[-19  -2   9 -11 -11 -20  32  16  -4   0 -22  14   7  15 -21   0 -11  28] | 5
[ 54  -9   3  21   0  -4  32  47 -24  14  16 -15  -7  -2 -52  -7   2 -19] | 19
[ -7  -5   4  -6  -8  -9  22  -1   0   2   0   1  -1  -5 -11  -4 -12  11] | 7
[  3  -3   3  -4 -10 -16  33  14  -9   5  -9   6  -2  10 -30  -4  -8  13] | 8
[ -6 -14   6  16  -5  10  18  23   3  13  -2 -29  21  -4   8   0  -5 -10] | 7
[ 17 -12   0  27   0  14  17  60 -13  25  -2 -39  12   3 -20  -3   4 -29] | 12
[-17  -6   8   2  -9 -13  12  31  -7  10 -25 -10   2   8 -27  -3  -9  19] | 7
[ -2  -5   6  -4  -9 -14  29  13  -8   5  -5   5  -1   5 -26  -5 -10  11] | 8
[-33   6   1  -3   3  20 -13 -12   7  -2   1 -15   2 -20  40   4  -6  -9] | 1
[  3  -3   2   8   2  13   8  24  -7   8   6 -18   3  -4   0   0  -2 -20] | 9
[-21  -7   9   1 -11 -20  44  38  -9  11 -30  -3   7  17 -32  -1  -9  25] | 7
[-18  -4  11   0  -3   0  25  20  -6   5  -8  -8  -1  -2  -5  -1  -9   5] | 7
[ 19  -1   0  -4 -10 -18  30  17 -11   1  -4  16  -3  17 -39  -5  -6   9] | 10
[-30  -1  12  -9  -6 -12  29  -4   0  -1 -16   6  -9  -3  -5  -1  -9  24] | 5
[-24   1  10   3   3  16   8  24   0   4 -19 -17   3  -1  19   5  -3  -2] | 4
[ 32 -12   2   9  -8 -22  42  54 -15   6 -11   4   0  28 -54  -5   2   4] | 14
[-34  -1   7   0  -1   9   6   5   6   3 -16 -18  12  -4  27   5  -5   2] | 2
[-25  -3  11   5  -2   3  25  31  -6   8 -19 -13   1  -1   0   1  -5   8] | 6
[  1  -4  -3  22   5  25   9  32  -6  15   5 -38  -3 -12  10  -3   1 -39] | 11
[  3  -9   6   4 -10 -19  43  45 -12  10 -22   0   2  22 -42  -4  -3  14] | 10
[ 18  -3  -1  -8  -9 -18  24  12 -12  -3   5  17  -6  12 -38  -5  -8   6] | 10
[-63  -3  13  14  -2  16  13  37  10  18 -37 -40  22   0  37   7   1   7] | 0
[-14  -4   8  -5 -11 -20  35  27  -8   4 -22  11   4  16 -31  -1  -7  24] | 7
[-45  -1  20 -12  -9 -19  41  24   0   0 -41   7   7  14 -16   4  -9  43] | 3
[  2  -9  -3  35   4  21  18  69 -10  28 -14 -53   6   0  -1  -2   8 -36] | 12
[-31   1  10  -5  -4  -2  24   8  -1  -2 -15  -3  -6  -6   3   0  -9  13] | 5
[ -6  -4   6   5  -2   5  16  28  -9  10   3 -14   2  -3 -13  -1  -5  -5] | 8
[-52   5  10   0   5  17   0  23   5   5 -28 -19   6   0  30   7  -3   3] | 1
[  3  -3   0   7   1  18   0   6  -2   4  13 -17   3 -11  12   0  -3 -22] | 8
[-12  -7   3  28   6  26  18  39  -3  21 -10 -51  -5 -18  21  -2   1 -35] | 10
[ 44 -16   4  27  -6 -15  53  78 -22  15 -11  -8  -7  19 -59  -7   6 -11] | 20

[-29   2 -29  19 -13  15  16 -11  20 -14  12   6  12  29 -20  -8  35 -45
  12  34  39   9 -53   5 -25 -11  -4 -41  32  26   0  63  21   6  -1   6
 -29  -9  18  20  17  -2   5 -14 -25 -22  24  -7   4  -3 -17   2] | 20
[-16  20  13  45 -33  22  47  12 -22 -61 -38   3  26   5 -13  -1  16   3
   3 -16  13  -4 -40   8  -2   1  -1 -19   6   1 -42  21 -13 -27   9   4
 -26  -3  41  32   2   9 -10 -33   3 -25  -2   5  -3  -5  28   1] | 6
[ -8  53  12  45 -21  18  60   9 -25 -80 -14  -3  28  17 -29   5  14  -1
   7   5  11  -8 -53  12 -17   8   5 -30 -11  -8 -42  47 -21 -32   9   7
 -12  -4  46  60   5  12 -26 -52 -16 -39   1   1   7 -35  19   2] | 10
[-14  41  -9  20 -24  40  27 -31 -12 -53  -8   5  20  20 -32 -10  30 -31
  -8  23  35   2 -78  29 -13  -3  -8 -31  42  41 -28  54   9 -13   7   1
 -45  -1  26  10   3   8  -4 -27  -7 -20  11  -4   9  -1  10   1] | 16
[-14 -19  16  23 -29  19  -7 -25  -9  -4 -40   7   2 -21   7  -4   3  33
 -10 -44  14   6  37 -22  29  10 -18  52  35  30  -1 -47  20   1  11  -7
 -48  10 -17 -99 -14   7   6  50  66  32 -13  16 -19  68  51  -8] | 2
[-20 -19   9  22 -19   3 -12 -34   5   0 -29   9  15  -4  -8  -5   9   9
  -9 -27  23  10  28 -19  20   1 -16  32  44  28  -1 -12  22   2  10  -7
 -51   9  -7 -79  -5   1   0  36  31  20  -1  -2 -17  63  38   1] | 8
[-33 -86   7  36 -35  86  29  29   8 -19 -60 -16  55 -21  87 -18  38 -42
   7 -33  25  17 -31  -6 -15  -9  -2  10  61  23 -32 -43  24 -28  -7  -4
 -23   6  15 -16  -2 -23  32 -23  22 -26 -10  14  -8  30  35  -6] | 0
[-17  36  -5  -3 -36 -14  -7 -37 -22  17  -9  24  14 -14 -48   8  -9  28
 -19 -27   1  -1  23  -5  26  15 -33  15   6  27   7  -7  15   3  27   1
 -51   5 -21 -84 -14  16  -6  54  56  41   4  12 -19  62  22  -5] | 10
[  6  65  25  -1   9  32  -1 -46 -19 -73 -13 -13  13  32 -19  -5  21 -14
 -18  25  26  -7 -65  27  -6  -1  18 -12  26  30 -34  55 -18 -33   4   0
 -22   2  40  56   6  12 -24 -61 -24 -31   0 -18   6 -22  28  13] | 11
[-17  -8   6  13 -20  26 -13 -21   8 -16 -25 -10  26  13   9  -7  29 -16
   2   9  36  -1 -19  -9   3  -6  10  11  43  26  -3  17  13  -7  31   3
 -30  -7  31  26   9  -7  -4 -32   1 -17  10  -8 -13   2  24   1] | 11
[ -7 -67   6  10  -2  57 -20 -34  33 -22 -32 -21  25  22  42 -22  42 -42
   4  13  47  11 -30  -9 -10 -27  14  14  81  43 -12  12  17  -7  -7  -6
 -32   5  19  21   9 -28   4 -25 -17 -40  -2 -25 -16  11  42   9] | 9
[-13  44  -6  28 -51  12  32   2 -38 -28 -15  22  23 -29 -21   9 -10  37
 -13 -43  -5  -4  -5   5  15  23 -30   4  -8  17 -18 -27   6 -14  25   1
 -39   7 -18 -81 -16  32  -9  45  53  33  -9  25  -4  45  23 -14] | 5
[-11  77 -12  17 -54 -17  56 -40 -45 -43  -7  25  17 -17 -64  19 -20  34
 -20 -32  -5  -6  -9  17  18  15 -42  -8 -42  -1 -26  -7   8 -13  37   6
 -46   8 -16 -65 -13  38 -37  57  48  19   7  22  -1  28   4 -13] | 12
[-11  66  -9  24 -49  -3  61 -16 -46 -40  -6  20  29 -15 -48  17 -16  37
 -14 -33  -6  -4  -9  13   8  17 -38  -7 -37  -5 -28  -6   0 -20  36   7
 -35   9 -20 -54 -15  31 -33  41  44  12   2  22  -2  23  10 -11] | 9
